[[118 116]
 [123 109]
 [153 139]
 [142 149]
 [136 149]
 [100 122]]
->
[[153 139]
 [142 149]
 [136 149]
 [123 109]
 [118 116]
 [100 122]]

[[115 125 127 126 123 126 135 119 133 131 143 120]
 [110 135 118 142 128 136 141 126 128 130 139 119]
 [151 131 118 132 111 121 129 114 130 108 111 145]
 [135 119 125 121 113 120 124 109 126 120 126 144]
 [114 122 125 131 138 141 130 125 130 134 133 127]
 [124 131 118 133 120 132 134 116 132 125 126 127]]
->
[[151 131 118 132 111 121 129 114 130 108 111 145]
 [135 119 125 121 113 120 124 109 126 120 126 144]
 [124 131 118 133 120 132 134 116 132 125 126 127]
 [115 125 127 126 123 126 135 119 133 131 143 120]
 [114 122 125 131 138 141 130 125 130 134 133 127]
 [110 135 118 142 128 136 141 126 128 130 139 119]]

[[134 103 132 143 118 143 103]
 [154 153 111 138 101 106 155]
 [101 149 152 151 150 136 100]
 [133 110 102 146 133 148 151]]
->
[[154 153 111 138 101 106 155]
 [134 103 132 143 118 143 103]
 [133 110 102 146 133 148 151]
 [101 149 152 151 150 136 100]]

[[104 108 114 117 143 144 140 104 150]
 [114 116 117 122 142 132 147 111 133]]
->
[[114 116 117 122 142 132 147 111 133]
 [104 108 114 117 143 144 140 104 150]]

[[119 133 106 134]
 [128 147 122 142]]
->
[[128 147 122 142]
 [119 133 106 134]]

[[116 108]
 [122 120]
 [108 103]
 [133 137]
 [142 143]]
->
[[142 143]
 [133 137]
 [122 120]
 [116 108]
 [108 103]]

[[112 113 124 119 132 122 122 137]
 [140 118 129 129 131 121 124 122]
 [132 126 124 132 125 123 133 120]
 [134 121 126 134 121 128 130 118]
 [131 122 126 114 131 128 130 127]
 [129 104 122 132 122 112 137 119]]
->
[[140 118 129 129 131 121 124 122]
 [134 121 126 134 121 128 130 118]
 [132 126 124 132 125 123 133 120]
 [131 122 126 114 131 128 130 127]
 [129 104 122 132 122 112 137 119]
 [112 113 124 119 132 122 122 137]]

[[115 135 122 117 129]
 [128 140 152 137 107]
 [138 124 130 156 108]
 [127 147 145 137 122]]
->
[[138 124 130 156 108]
 [128 140 152 137 107]
 [127 147 145 137 122]
 [115 135 122 117 129]]
---
[[103 147]
 [156 106]
 [148 111]
 [102 148]]
->
[[102 148 156 103]
 [148 111 106 147]]

[[122 135 121 136 135 123 136 136 122 123]
 [136 124 137 124 123 135 123 123 137 133]
 [151 111 154 110 109 144 108 108 153 142]
 [132 128 130 128 129 134 129 129 126 134]]
->
[[132 151 136 122]
 [128 111 124 135]
 [130 154 137 121]
 [128 110 124 136]
 [129 109 123 135]
 [134 144 135 123]
 [129 108 123 136]
 [129 108 123 136]
 [126 153 137 122]
 [134 142 133 123]]

[[126 130 126 129 126 127 135 133 140 126 155 140 148 127]
 [143 127 134 128 152 132 126 126 126 151 128 126 127 133]]
->
[[143 126]
 [127 130]
 [134 126]
 [128 129]
 [152 126]
 [132 127]
 [126 135]
 [126 133]
 [126 140]
 [151 126]
 [128 155]
 [126 140]
 [127 148]
 [133 127]]

[[145 138 103 126 146 130 111 132 142 154 136 121]
 [128 125 129 115 121 147 102 149 136 139 100 117]
 [132 155 119 103 125 126 144 126 129 118 111 127]]
->
[[132 128 145]
 [155 125 138]
 [119 129 103]
 [103 115 126]
 [125 121 146]
 [126 147 130]
 [144 102 111]
 [126 149 132]
 [129 136 142]
 [118 139 154]
 [111 100 136]
 [127 117 121]]

[[118 106 130 135 142 139 131]
 [123 122 124 123 131 125 135]
 [141 126 120 144 133 135 124]
 [135 118 135 131 129 125 130]
 [134 129 136 138 129 130 126]
 [128 116 126 132 131 121 125]
 [122 137 128 138 109 120 110]]
->
[[122 128 134 135 141 123 118]
 [137 116 129 118 126 122 106]
 [128 126 136 135 120 124 130]
 [138 132 138 131 144 123 135]
 [109 131 129 129 133 131 142]
 [120 121 130 125 135 125 139]
 [110 125 126 130 124 135 131]]

[[130 113 140 143 122 121]
 [124 142 108 100 125 119]
 [120 108 137 144 112 124]
 [129 131 130 124 123  98]
 [111 122 109 118 118 127]
 [125 102 137 150 113 120]
 [112 135 115 108 131 148]]
->
[[112 125 111 129 120 124 130]
 [135 102 122 131 108 142 113]
 [115 137 109 130 137 108 140]
 [108 150 118 124 144 100 143]
 [131 113 118 123 112 125 122]
 [148 120 127  98 124 119 121]]

[[137 120 133 116 129 105 114 126 116 126]
 [135 120 125 118 127 110 115 127 116 126]]
->
[[135 137]
 [120 120]
 [125 133]
 [118 116]
 [127 129]
 [110 105]
 [115 114]
 [127 126]
 [116 116]
 [126 126]]
